Below are the code and all the weights of a small trained network. Each question names an input and a class and asks about switching units off, where a switched-off unit gives its printed mean instead of its output.

import numpy as np


def w(rows, s, z=0):
    codes = np.array(rows[::2]) - 128.0
    scale = np.full(codes.shape[1], s)
    scale[-1] = z or s
    return codes * scale


def f(y):
    return np.maximum(y, 0)


def log_softmax(a):
    a = a - a.max(-1, keepdims=True)
    return a - np.log(np.exp(a).sum(-1, keepdims=True))


def net(x, mask):
    res = np.array(x, float).reshape(1, 8) / 4 @ E
    y = f(res @ A[0][:, :-1].T + A[0][:, -1])
    res = res + np.where(mask, y, B[0][:, -1]) @ B[0][:, :-1]
    return log_softmax(res[-1] @ U[:, :-1].T + U[:, -1])


A, B = {}, {}
E = w([
[53,141,188],'x0',
[199,28,84],'x1',
[122,135,166],'x2',
[110,150,93],'x3',
[109,123,1],'x4',
[28,57,153],'x5',
[115,218,66],'x6',
[95,155,176],'x7',
],0.0052)
A[0] = w([
[178,209,123,173],'n0',
[124,130,145,52],'n1',
[133,97,136,115],'n2',
[67,114,188,174],'n3',
[152,119,92,190],'n4',
[96,142,131,57],'n5',
[162,123,87,204],'n6',
[145,113,125,71],'n7',
[146,175,117,62],'n8',
[131,108,80,94],'n9',
[136,105,165,93],'n10',
[91,178,153,82],'n11',
[190,108,172,162],'n12',
[133,91,15,91],'n13',
[95,161,155,176],'n14',
[128,25,165,88],'n15',
[172,135,123,50],'n16',
[187,100,172,136],'n17',
[130,114,144,101],'n18',
[160,137,141,72],'n19',
[205,142,115,70],'n20',
[173,196,143,140],'n21',
[169,94,201,2],'n22',
[158,121,147,152],'n23',
[156,51,165,116],'n24',
[158,127,136,17],'n25',
[139,127,116,89],'n26',
[136,110,164,104],'n27',
[154,161,118,223],'n28',
[152,124,100,186],'n29',
[165,175,120,220],'n30',
[88,76,58,194],'n31',
[144,86,200,66],'n32',
[121,103,123,75],'n33',
[105,117,142,130],'n34',
[8,63,111,161],'n35',
[148,171,157,161],'n36',
[134,93,139,113],'n37',
[122,128,141,64],'n38',
[120,148,115,71],'n39',
[157,161,104,159],'n40',
],0.011,0.0029)
B[0] = w([
[159,63,167,230],'n0',
[126,121,146,134],'n1',
[112,145,105,159],'n2',
[95,157,207,251],'n3',
[179,127,100,197],'n4',
[141,103,144,145],'n5',
[199,123,100,212],'n6',
[138,121,116,139],'n7',
[145,97,111,159],'n8',
[166,167,120,172],'n9',
[85,114,122,173],'n10',
[132,104,179,189],'n11',
[74,68,116,216],'n12',
[251,205,113,240],'n13',
[120,106,190,207],'n14',
[72,187,31,235],'n15',
[168,116,118,151],'n16',
[82,78,101,210],'n17',
[114,128,123,146],'n18',
[145,133,135,143],'n19',
[195,101,97,188],'n20',
[143,70,157,204],'n21',
[60,94,141,196],'n22',
[107,102,126,171],'n23',
[91,143,41,224],'n24',
[140,141,123,134],'n25',
[139,129,125,137],'n26',
[88,116,123,172],'n27',
[156,89,152,204],'n28',
[171,122,106,188],'n29',
[166,87,167,216],'n30',
[193,202,151,227],'n31',
[39,102,113,215],'n32',
[113,148,114,139],'n33',
[121,140,143,162],'n34',
[118,249,168,253],'n35',
[136,95,166,190],'n36',
[109,144,102,164],'n37',
[120,122,138,133],'n38',
[146,124,122,140],'n39',
[167,102,132,189],'n40',
],0.026,0.0047)
U = w([
[146,76,56,243],'0',
[31,134,177,224],'1',
[66,210,126,99],'2',
[121,43,127,126],'3',
[2,100,14,19],'4',
[156,157,33,7],'5',
],0.0048,0.0016)

Each question gives the input, the list of numbers given to net, and the class t.
The units are the neurons (one row each of A and B). Each row of codes is followed by its name. A weight is (code - 128) times the scale printed after its matrix; where a second scale follows, it is the last column's (A, B and U).
mask holds one flag per neuron, in row order. A switched-off neuron (its flag False) gives its mean, the last column of its row in B, instead of its output. The means were averaged over made-up inputs and are rounded, as every weight is.
A unit's drop is (log p(t) with every unit on - log p(t) with that unit switched off) / (log p(t) with every unit on - log p(t) with every unit switched off).
The circuit of an input: a set's keep is (log p(t) with only the set's units on - log p(t) with every unit switched off) / (log p(t) with every unit on - log p(t) with every unit switched off). Starting from the 12 units with the biggest drops (on a tie, the unit counted first), units are removed one at a time, each time the one whose removal leaves the highest keep (on an exact tie, the one counted first), for as long as the keep stays at least 0.8.
units of the circuit, in order: the units of the circuit, biggest drop first
most important unit: the unit with the biggest drop
k most important neurons: the k neurons with the biggest drops, biggest first
drop of u: that unit's drop, to one decimal
input [-4,-3,-3,-1,6,-1,-1,-7], class 5: most important unit => n13
input [5,8,-5,-6,0,8,-2,-1], class 2: 2 most important neurons => (n35; n31)
input [8,0,-3,3,2,-1,-8,3], class 2: units of the circuit, in order => (n35; n0)
input [-6,-5,-1,6,7,4,-6,-2], class 5: 2 most important neurons => (n13; n3)
input [6,4,5,1,-7,1,2,4], class 4: 2 most important neurons => (n32; n31)
input [-3,-4,7,1,-6,7,-6,-5], class 4: 2 most important neurons => (n15; n24)
input [2,-8,-5,-1,3,1,-1,-1], class 1: 2 most important neurons => (n13; n15)
input [8,-6,-6,6,2,-7,-6,2], class 3: 2 most important neurons => (n35; n15)
input [-4,-1,8,7,2,3,-5,-5], class 5: drop of n3 => 0.2
input [-1,7,-6,2,-8,-7,-6,8], class 4: drop of n22 => 0.0
input [5,4,-6,0,6,7,-6,-3], class 2: drop of n35 => 0.5
input [6,7,-2,7,6,-8,-4,1], class 5: drop of n35 => -0.1
input [-6,3,1,0,0,8,-5,-2], class 4: 2 most important neurons => (n15; n24)
input [-7,-6,4,-3,8,-8,-3,8], class 3: most important neuron => (n0)
